Each row is followed by its class number.
[ 15  -7  11 -43  -7  12  41 -12  32   5 -51  16 -24   6   0 -12   4   6
 -25 -54   8 -53  28  33 -11  43 -19  19  14 -11  14 -10 -24  29   5 -16
  18 -16]	1
[-18  23 -17  -1  -3  29  27  27  14  10 -10  17  -6   3   6  -2  11  21
  -2  25  16 -35  -8  -8 -18  34  -9   9 -16  -4  14  19 -17   0   9  -4
  12  -9]	8
[ 19 -21 -29 -32 -10   7   4  -9 -29  19  23   9 -11 -18   5 -10 -23  32
  -4 -28  21  -3  21  -9  -4 -30 -33  18  36 -11  29 -33 -30   7  -5  -7
 -12   7]	2
[ -5  18   0  51 -17  -9  24 -30  15 -16   0   7 -11  17 -19 -27   0 -27
 -12  -9 -24 -44 -12  18  29   7 -36 -15  20  25 -19 -39  33 -22   1  36
   3 -23]	3
[ 14  -9  -6 -13  -2 -42  54  27   5  54 -23 -44  18   6  10  64 -15  -3
 -16 -31 -31 -13  27   9  -8 -18 -11  -3  16  -2  -1 -59  -7  -3   6 -19
   2 -28]	8
[-14  -8 -14   0  -6 -25  14  32  46   2  17 -15  11   4   6  18   3 -10
   3  -8  15   6  32  35 -30  -8   4   2  20 -22  -7 -43   2 -12  15  -9
   3 -33]	0
[ 14  51  -3  36  -7   4   0  33 -11 -18 -13  -9  -5 -14 -12 -14  21 -64
  34   8  18 -34  10  27  15  -6  47 -16  39   3 -18   0 -37 -12 -11   1
 -26  -5]	6
[ 32  -5 -20  15 -18  -6  17   5  12  36  30  29  14  44  51  47 -28 -14
 -10 -38 -26 -34 -16  -2 -12 -22 -24 -19   1  18  36 -94  27   1 -48 -16
  37 -62]	8
[ 48  30  -4 -21 -17  11  13  76  -7  -9   8  38 -23  -1  21 -13  10  -6
  26 -36 -28 -45  30  26  17  -1  14  -2  24 -23  32 -86 -45   2 -24 -37
  -2 -39]	1
[-21 -35 -25   7  13 -12  -5 -37 -28 -16  -5 -13  15 -16  20  41 -16   3
 -30  -5   4  -3  11 -17 -15  -7 -13   3  11  18   1  16 -12   4 -14 -15
   7 -13]	6
[-19  43  -2 -28 -31  29  32  59 -22  30  12 -30   3 -15  26   0  11   5
   1  13  -5  12  26 -49  -5   8   4 -33  46   9 -20  27 -46  -1  13  11
   7  12]	1
[-58  -2 -42   2  18  -2 -20 -26 -10   7  -5  -9  -4  10  14  41 -11 -56
  -5  24 -26  15   6  -9 -30   1  25 -36  13  22  25  27  28  34  14  -5
  -5 -23]	11
[ 17 -36  11   3 -12 -15 -29 -15 -18  -4  28  -5  47 -26  -8  15  -7  18
 -23  30 -16  53  -4  30   2 -26  65 -27  -2  14 -47  11  -9 -32 -10  12
  26  41]	2
[  5  -5   6  -1 -20  -1  65  37 -15   4  32  24  31 -11 -33  -6  -6  30
   7  27 -12  14  23  17   1  12   1 -43  12 -17 -21  16  11  32 -19 -10
 -31 -28]	8
[ -4 -28 -11   0   8   4  13 -62 -10  -3 -20   5   2  10   1  11 -15 -34
 -22  -1  -6 -12   6   1  -1  20 -50 -28  23   9 -25  12  -9  28 -21  18
  -1 -43]	3
[-47  27 -44 -10 -26  23  24  12  12   2  -6 -16 -68  -1   5   3   9  34
  -2 -21 -13  28  -2 -11  37  -1  -6  -4 -18  17  13 -24 -19   4  -2  27
  30  23]	7
[ 15  -1  -9  -8 -12  26  17  60  30  34 -60 -24 -18   4  -2   1  -2  17
   5 -30 -24 -25  14  13  -3   7  31  41  -4 -14  48 -21 -24   6  14 -58
  11  -3]	10
[ 43 -26  -8  13  22   9 -50  -1  50  15  -4 -15  12  14  21  12 -28 -30
 -14  -8  17  21   9 -10 -45   0  11  34   1  20  15   1  -5 -17  -3 -12
  35 -19]	9
[ 15 -14   4  -9  51 -21 -21 -62 -14   4   9  14  28  -8   7 -35   8 -44
   7  12   8 -30  10  44  24 -43 -14 -17   7   0  23 -12 -25 -20  -3  31
  37  14]	10
[ 44   1 -16  20   8   2 -36  27  13  10 -13 -30   7 -13  21   6   3 -55
 -24  27 -29   2  -4   0 -42   8   7  40  35  11 -45 -15 -28 -20  16  25
 -13  21]	4
[-11  12 -28   4  -9   0  37   0  -2 -14 -49  -1 -41  19  18  13  14 -23
  10 -18  20 -28  -9   0  10  19  22   7  25   9   8 -28  20   8  -6   7
   4  25]	10
[ 66   3  -7  -9 -18  28   6  26 -34   6  21 -22  10 -19  23  25   3  -2
 -20  -3  26 -20  14 -12  15 -20  25  19  10   5 -14 -15 -29   6 -15 -16
  -5  -7]	6
[  8  -2 -33  26 -29 -13  32 -11 -52 -23 -28  21  20 -13  25  21 -13 -15
 -20  14 -28 -39  -7   0  17   2   9 -25  36  13 -36   0 -32  -3 -10   2
  -8  29]	5
[ 14  29  12 -12  22  32 -41  45   4  -1 -32 -38  20 -19 -31  -7  -9 -13
   1  -1  -5 -49  23 -21 -23  23  38  17  50  20  58  48 -40  22  -5 -38
 -31  10]	9
[  6   3 -34   8 -14  25  -3  -5 -32  -9  15 -29 -12 -20  -6   0   3 -16
  -3  23  32  19 -21   8  28 -31  -3 -17 -17   5   3  -7 -60 -30 -16  25
   8  -4]	1
[ 57 -16 -13 -38 -20  -7  30 -23 -22 -12  19  21  -5  -4  20  -6 -32   8
   2 -33  11  19   5  12  28  -9 -57 -15 -32 -17 -49  -7 -34  32 -25  14
  23 -26]	5
[-22  -1 -13  -1 -13   5  38  31 -50  10  -6 -19  19   1   5   9   3  18
  -1 -29   2   1  11 -32  16   7   2 -19  -9  13  14  -4   6  15  15 -26
 -11 -22]	2
[ 56  15  19 -21  16  -5  13   4   6  59 -30 -11  33  34  28  23  26 -67
   1 -12 -28 -90 -13 -11  -3 -14  21  18  14  -2  63 -35  62 -18 -24   5
  68  17]	6
[ -6 -23  -5  -9  -1   2  23 -74   0  47   7 -41  -4 -11  -2  11 -25 -39
 -16 -17  -8   8  24   1 -13 -29 -28   2  26  11 -50  -1  30  26  17  36
  -1 -21]	11
[ 24  -4 -10   4   6  22  11  41  11  15 -19 -29   3  -9  40  49   5 -10
 -27 -24  16 -43  20 -18 -26  -1 -74  13  31   4  48 -14 -61  12 -38  -7
  12 -11]	10
[-16   7 -21   2 -15   2 -44   8 -10  17 -26   2   2  13  26 -22  -6 -12
 -33  14 -25  67 -21  -6 -10   5  -6   2  10  38   0  -4 -54 -22  15  12
   2  16]	0
[ 14  -3 -30  46  13  -3  42  28 -14  -6 -64  14  23  12   9  -1  14 -28
  21   7  18 -16   8   9  -3  21  26 -36  32  -8  20  23 -47  12 -22 -25
 -18  27]	8
[  6  18  15  10  34   1 -19 -62 -69 -54  22   1  -4   8   3 -53  18  -8
  21  10  39 -18  -5  14  44 -21   6 -17  56   3  -6 -17   4 -20  -2  -6
 -36  27]	8
[-11  -4 -12   7  15 -19  15  13  -9 -15 -10 -22   9 -12  15   8  17  14
  -8  -4  30  42  -4 -22   0  -1 -34   5 -16   9  62  18 -38 -41   2  12
  24  55]	5
[-25  39   3   7 -11   2  -2  64   5 -15  -6  12 -46 -19 -10 -49   9  20
  19  -6  21  24 -13 -38 -14  35  19  43  -6  20 -25  14 -32 -29  38   8
 -28  24]	4
[ 10  16 -14   7  31  39 -19   5 -37   6  17  -7 -19 -38  12 -16  16 -33
  32  26  16  11  13 -25  19 -31  43  11  25  11  39 -20 -55 -33  -8  -3
 -26 -10]	9
[ 25 -15 -35 -20  10  11  -3  47  19  26 -41 -39 -20   5  23  51  -6 -61
  -9 -32 -17 -10  28  -1 -27   3  44  21  -4   2  11 -31 -43  11  -3 -32
  20 -50]	1
[ 24 -37 -38   6 -13  -4  45   4  -1 -12 -15  17 -17  -6   0 -56  17 -25
   3  19 -10  16   2  22  23  -9  26 -38  -3 -12 -89  -1 -24  -5 -26  36
  13  10]	11
[ 12  18   7  14 -10   2 -23  62  -7  23   3   0  19  -3 -10   3   8 -13
 -26  24 -34 -10  14  -9   1 -18  11 -17  29  14  -4  23 -34  11  -3  -4
 -14  25]	7
[ -1 -69 -46  15 -11  -5  66 -10  -6   8 -34  -1  30  28 -20 -12 -18  34
   4   3  10  -8  26  -1  19  29 -13 -14   3 -13 -34 -10  26  -9 -10  -4
  22 -51]	9
[  5  16 -16  -9 -14   2   2  52  23   2  33  -6 -32   8 -42 -39  13  30
  11  26  25 -11  16  -7  19 -15  20   9   9 -22   4  41  21 -15  12   4
   5  24]	6
[-21  -9 -74 -31  12  19   7 -20   1  -6  14 -41 -37  -6  34   8  11 -31
 -21   4  11  57 -13 -31 -13  -4  24   6 -26  18  16  -3 -14  14  12  28
   2   9]	5
[-23 -14 -27 -23  17   1   0   1  -8 -15 -20 -22 -20 -23  -5   7  19   1
 -17  25  27 -19   7 -20 -19  -1  56   5  13 -17 -17  51 -26  23  29 -15
 -38  42]	1
[ 49  20   0 -11 -18  44 -23  67  14  13  31 -22 -26 -26  -2  -1   1 -10
  -5  48  -7  82  16  -2 -16  -7  38  12  24  -8  10  25 -63 -18  10 -20
 -29   2]	5
[ 35  18 -12  18   2  38   5  74  24   2 -25 -34 -19 -23  -4  19  32 -39
   9 -16  26 -39  41  24   3   3  46  25  23  -8   5 -10 -59  -1 -20  -9
 -13  -5]	9
[ -3   9 -10  -7 -39  20  11  26  -9  28  16  -5  12 -14  -6 -22  -7  13
  10  26 -20  36 -14 -22   1 -14  59  -5   7   4 -29  19  26  -1   1  16
   4  45]	9
[ 17  -9 -10 -18   7  -5  22 -23  -4   1 -19  21   8   2  57  58   0 -28
 -40 -11  -7 -66  10 -10 -21  14 -28 -17  30  12  24 -18 -22   7 -22   5
  42  -4]	1
[ 14  26  14  13  -2   1  10  17 -32  25  35  24   9 -24  14   6  26 -17
  14  40  -1  -1   1  -9  12 -13  25  -7  29   6  -9 -17 -17 -32   9  34
 -20  24]	4
[ 12  -9 -32   0  -6  -6   4  26  -2  37 -22  -3  14  -3  -5   5   6   8
 -23  39  -6  15  20   1   4 -13 -19  -5   7 -16 -18  39 -40  20  21  21
   5  57]	7
[  3  29  -8  38 -26   4  22  73  21   0 -15  18   4 -29   2 -13  11   7
  42  -7 -12   3   4  24  -7  13   1 -16  -7 -28 -24   7 -68   8 -12   2
 -16  17]	4
[ 21 -26 -31 -20 -15 -17 -16  23  -5  16   0  34 -21  20  -5 -52 -18  18
   5  28 -39  63  -3 -11  10  18   6   0  -6  -1 -83  20  -9 -11  11  37
  22  21]	4
[ 27  17   1  25  28  29 -40  72  25   2 -21 -55   1 -18  15 -16  11 -11
   4 -24   0  10  20 -21 -20   7  12  46 -13  26   9 -16 -72  -2  13 -23
 -19 -22]	10
[-62  15 -22 -10   5  55   5 -51 -28  13  15  -5 -22 -25   2 -14   6   0
  -2   0 -54 -40  -2 -21  21 -10  18  -2  11  30  11 -37  -5  21 -10  13
  -7 -38]	7
[ 22  35 -21  18  31   4   7  74  19  -4  19   9 -27 -30  21  23  18 -44
  14  13   5 -54  26 -30  -9 -23 -42  10  11 -17  52   0 -48   8  -9   4
 -17 -18]	0
[ 30 -19 -25  -7  24 -23  75 -14  23  -2 -12   9   0  17  34 -17  52  -4
  14 -17 -11  -6  16  23  22  -2  -2 -22 -28 -52  12 -39  51  43  -1   3
   1   6]	6
[  9  -7   2  31  -3  -8   6  -3  22 -24 -33   3 -17 -15 -21 -77   3 -10
  34 -24 -31  -5  13  37  12   3  18  40   6 -20 -99 -36  -6  -8  11  13
 -16  -8]	0
[  -2  -22    1   -2   -3   32   30    4 -112   -4   17  -30    7  -27
   16   51   16   -4  -28    7   -1  -20   15   -7   46  -41   -3   -2
   32    4    1  -13  -23  -17  -37  -28   -5   -3]	8
[  7  15  26   0 -10   6 -23 -53 -66   8   7  17  29  -1  19  40  14 -33
 -11  13  -3 -51 -13  35  34 -19  28  -9  -1  11 -23 -27   6 -13  -1  18
  20   1]	1
[ 10 -19   9   9 -35  38  -2   1  10  44  22   3  14  -1 -10  19  -8  52
 -17  -1   1  -2   7   2   9 -11  -9 -16 -24   2 -10  30  -6  25 -21   5
  15  -5]	11
[  3  13 -10 -25 -27  35 -77 -16  -7   7   1  -6 -35  -2  31 -25 -13  39
 -21 -11   7  36 -30  31 -22 -12 -29  48   3  -5 -49 -46 -91 -16  -5  -9
 -15   7]	8
[  9 -18 -56  17 -25  -2  29  79  41  37  -9 -12  26  10   3 -13   5  33
 -17   4 -49   9  36  10  -2  19  25  12 -19   4 -11 -38 -36 -32  28   5
  31 -17]	5
[ 38  31 -21  11  -1  25 -34  53   9 -11  -5 -30 -36 -20   9 -14  -6 -50
 -18  41  11  46  -2  -8 -16  -7 -23  23  25  18 -21  -5 -91 -41   9  11
   1  -3]	7
[ -3  -3 -20   8  -9   2   3  54  24  -6  16 -16 -15 -22  16  47  -6   1
   2   7   4  36  24 -17 -26  -2  31  -7  15  -6  -1 -12 -40  -5  -2 -27
 -15 -17]	3
[ 42  26   0  19  17  32 -28 -11 -25  -6 -17  15 -12  -7  12   2 -17 -51
   6 -21   1 -33  14  -6  14  -3 -10   3  24  28   8  -9 -58  37 -20 -11
 -19 -31]	7
[-17 -16 -19 -53  -6   5  27  33 -23  -4 -20 -35 -16 -33  19  26  14 -19
   5 -24  18   8  36  13 -13  -3  46  13   8 -23 -43 -23 -62  -5  -2 -17
  13 -12]	1
[ 13 -30 -44 -12 -18  30  41  25  12  30 -46  11 -22 -13  12  -7  -3   2
 -13   5 -77 -10  22  -4  -2   8  28   8  23 -29  -1   1 -17  34   1 -28
   3  18]	3
[ -6  22 -34  -4 -28  23  47  48  35  -1  11  -8  -2 -17 -23 -17 -25  10
 -13  40  24   2   0 -34 -19  26 -15 -13  -6   8  -7  73 -12  21  24  15
   6 -10]	0
[-28  20 -17  21  22  56  27  -7 -39  -4 -25   3  -6 -16  26  25  18 -58
   7 -13 -22 -39   6  12  -6  20  -7 -11   5   8  46 -12 -34  45 -31 -31
 -29 -65]	8
[-15 -22 -16 -42 -14   2 -37 -53 -64  -4   4  -5   1  17   5  -9 -23  11
 -12 -17  15   9  14  18  20 -10 -23  26  48   3  -2 -41  -2 -25  11  -2
  25  12]	3
[ 20 -21 -22 -22 -20   6  12  18 -13  29 -17 -19  -7  25   5  -1 -12 -28
 -10  -8   7 -19  -5   7   9 -24  12  20   6  -4  -8 -20  18 -11   1  -8
  39   0]	10
[ 10  22  11   7 -29   2  -8  74  22   3  15  35  -2  13   8  19 -13  59
 -21  -1 -18   0  -5 -16 -18  21  -2   1 -11  14  15  23  -1  10 -13 -24
  16  25]	8
[ -7 -24  -2  16 -17  23  35 -50 -19  13   0  36  35 -20   8 -71  -1  -9
 -16  25  -5  -8  -1   6   7  -9 -17 -31  27   0 -70  38 -35   9  -4  30
  -3   3]	0
[ -6  17 -38  -7  19  11 -12 -13  -8 -11  26  -5 -12 -11  41  38  -4 -57
 -19  -3  30   4   4  -6 -38  -6 -22  13  11  14  73 -26 -33  10  14 -11
 -25 -36]	5
[  9  19 -26   4   9  27  -9  29  -6 -17  20 -45 -19 -29  12  -1  18 -36
  10  -3   5  31  11  -9   5 -14  13   8  -6   7   0  -2 -54 -10 -10  19
  -4   3]	5
[ -6  22 -22 -38 -21   8  25  19 -15   4  -6   0   3  -2 -25 -50 -20  20
   2  27 -20  12   2 -31   4  17  24 -17  26   9 -23  34   8  37  25   5
  -8  35]	7
[ 25  31  15  29  -2  44  -4  75  44 -10  47   9 -14   2   2 -38  13 -33
   5 -33  25 -19   8 -18  -6  -2 -28 -21 -11  20  37   7 -29   9 -49  -4
  -1 -64]	9
[  8  16  -7 -53 -23  32  41  57  23  56   5   7 -21 -12   6 -45   4 -32
   3 -12 -15 -13  32   5  -7 -10 -35   6  26 -19  12  -2 -37 -16 -14  20
  55 -16]	9
[-38 -31  -8  22  20   5 -48 -65 -59  15 -32 -22  21 -17 -18  13  -3 -14
  -2  21 -37 -66 -16   5  30 -39  67  18  17  27 -35  -9  -7 -23 -11   8
  -5  14]	10
[-11 -25 -58 -32   5  20  31 -52 -59  -8 -30  -2  10  -7  13  14   3 -32
 -31  26  18 -64 -19 -11   0  12  30 -21  23   8   2  11  -3  25  -1   3
  -7   2]	2
[  47   21   43   18   32    5  -14   30   21  -31  -12   20    8  -31
    2   -5   22  -59    0   -8   43  -56   15   27   -8    3  -23  -29
   -1    0   10   39 -114  -12  -40   -2   10  -28]	1
[ 39  22 -28   7  17  76 -15  13   3  -2  32 -18 -22 -33  25 -35   5 -36
   4  53  -9   6  27 -16  -5   2  44  -3  51  -2 -12  41 -56  13  30 -10
 -26  -6]	4
[ 29  -3 -12   1 -27 -15  38  22 -17 -38  20 -23   4  -7 -12  12  -7  -7
  -4   6  12  -1  19  16  18  11   3  -7  36   3 -56 -61   3 -29  -7  13
  -4 -29]	3
